[[75 50 64 74 63 78]
 [81 43 70 84 60 85]
 [70 55 69 74 60 72]
 [77 47 68 79 61 80]
 [66 59 64 67 63 67]
 [76 48 66 79 63 81]
 [77 47 67 82 63 82]
 [74 50 70 80 61 78]
 [48 81 42 26 69 39]
 [82 42 72 90 60 88]
 [79 45 70 84 60 83]
 [45 86 26  5 74 31]]
Rows and columns are numbered from 1.
Find the entry at row 2, column 1.
A: 81
The entry in the top-right corner is 78
Find the entry at row 3, column 2.
A: 55
Find the entry directly above the largest entry.
A: 26
Find the entry in row 3 and column 1.
A: 70
The entry directly below the largest entry: 84
The bottom entry of the column that holds the smallest entry: 5
The entry at row 1, column 2: 50
Find the entry just left of the smallest entry.
A: 26
The entry directly above 68 is 69
Find the entry just right of the smallest entry.
A: 74
Find the entry just left of 90.
A: 72
Find the entry in the bottom-right corner.
A: 31
The entry directly above 86 is 45
Find the entry in row 2 and column 2.
A: 43
Find the top entry of the column that holds the smallest entry.
A: 74
Find the bottom-left entry.
A: 45
The entry just left of 59: 66
The top-left entry -> 75
Find the entry in row 2 and column 3.
A: 70
Find the entry in row 1 and column 3.
A: 64

m =
[[ -8  11  -7   8  -3   2  -3]
 [  0  26   4  -6  -8  17  -9]
 [ -6  -8   2  14  -6 -29  11]
 [-15   1 -30  19   7   4 -10]
 [-12 -23  -2   9   9 -34  22]
 [  8 -21  -5 -12   7  17 -12]]
Which number is the bottom-right entry?
Answer: -12
The bottom entry of the column that holds the smallest entry -> 17
Which number is the 1st entry, reading row by row?
Answer: -8
The entry in the bottom-left corner: 8
Which number is the third entry on the diagonal from the top-right corner?
Answer: -6
The entry directly above -34: 4
Which number is the first entry in the row that holds the smallest entry?
Answer: -12
Which number is the entry just right of the smallest entry?
Answer: 22
Which number is the entry directly above -15?
Answer: -6
Which number is the entry directly below the largest entry?
Answer: -8
The entry just left of 14: 2
Which number is the fourth-last entry, reading row by row?
Answer: -12
Which number is the first entry on the diagonal from the top-right corner?
Answer: -3
The top entry of the column that holds the smallest entry -> 2
The bottom entry of the column that holds the largest entry is -21
Which number is the third-last entry, reading row by row?
Answer: 7
The entry just left of the largest entry is 0
Which number is the entry just right of -29?
Answer: 11
Which number is the entry directly below -7?
Answer: 4

60	113	172	156	114
235	187	130	119	186
Counting starts at 1.
The entry in row 1 and column 2 is 113
The bottom-right entry: 186
Give the entry in row 2 and column 1.
235

grid =
[[ 670  197  153  184  128  148]
 [ -54  260  410  255 -380  -29]
 [ 179  110  562 -503 -253   34]
 [ 423  719  226 -197 -480  493]
 [ -11  270 -205  344 -137  569]
 [ 207  238  276 -294  122 -546]
 [  94  816 -111  122  101  -19]
 [-310  618  227  231   21 -286]
 [-636  355   15  278  145   23]
 [ 383  134  703 -528 -246   52]
 [ 120  129  265 -313  145 -544]
 [-224  850 -188 -340   96  607]
 [ 394 -148 -202   86   98  516]
 [ 389  115  630 -536 -380  115]]
Give the second largest entry.
816
The entry just left of the largest entry -> -224
The 1st entry in reading order -> 670
The entry just left of 260: -54
The bottom-left entry: 389
Give the bottom entry of the column that holds the largest entry.
115
Give the entry directly above the largest entry.
129
The minimum is -636
The entry just right of -197 -> -480
The entry in the bottom-right corner -> 115
Give the entry just left of 15.
355
Give the entry directly below the largest entry.
-148
The 3rd entry from the end, reading row by row: -536
The entry just left of -253 -> -503
Give the entry directly below -246.
145
The entry directly below the smallest entry -> 383
Give the entry directly below 101.
21
Give the largest entry in the last column.
607
The maximum is 850
Give the entry just right of 816.
-111
Give the entry just right of 184.
128
Give the fourth entry, reading row by row.
184
The entry just left of 96: -340
Give the entry directly above the smallest entry.
-310
Give the last entry in the row that holds the smallest entry.
23
The third smallest entry -> -544
The second entry from the end, reading row by row: -380
The entry directly above 238 -> 270
The second smallest entry: -546
The entry just left of -246 is -528

602  608  634  608  610  585  608  609  588  624  604  608
795  187  736  190  186  633  151  171  731  697  841  555
536  778  584  776  779  583  792  784  550  591  521  634
820  145  744  152  145  657  105  129  756  704  868  556
Counting starts at 1.
Which number is the entry just right of 609? 588
Which number is the entry just left of 152? 744
The top entry of the column that holds the largest entry is 604
Which number is the entry at row 2, column 1? 795
The entry just right of 129: 756
The top entry of the column that holds the smallest entry is 608
Which number is the entry directly below 588? 731
The entry in row 1 and column 1 -> 602
The entry just right of 591: 521
The entry in row 1 and column 2 is 608
Which number is the entry just right of 105? 129
Which number is the entry just right of the largest entry? 556
Which number is the entry directly above 190? 608
Which number is the entry in row 1 and column 3? 634
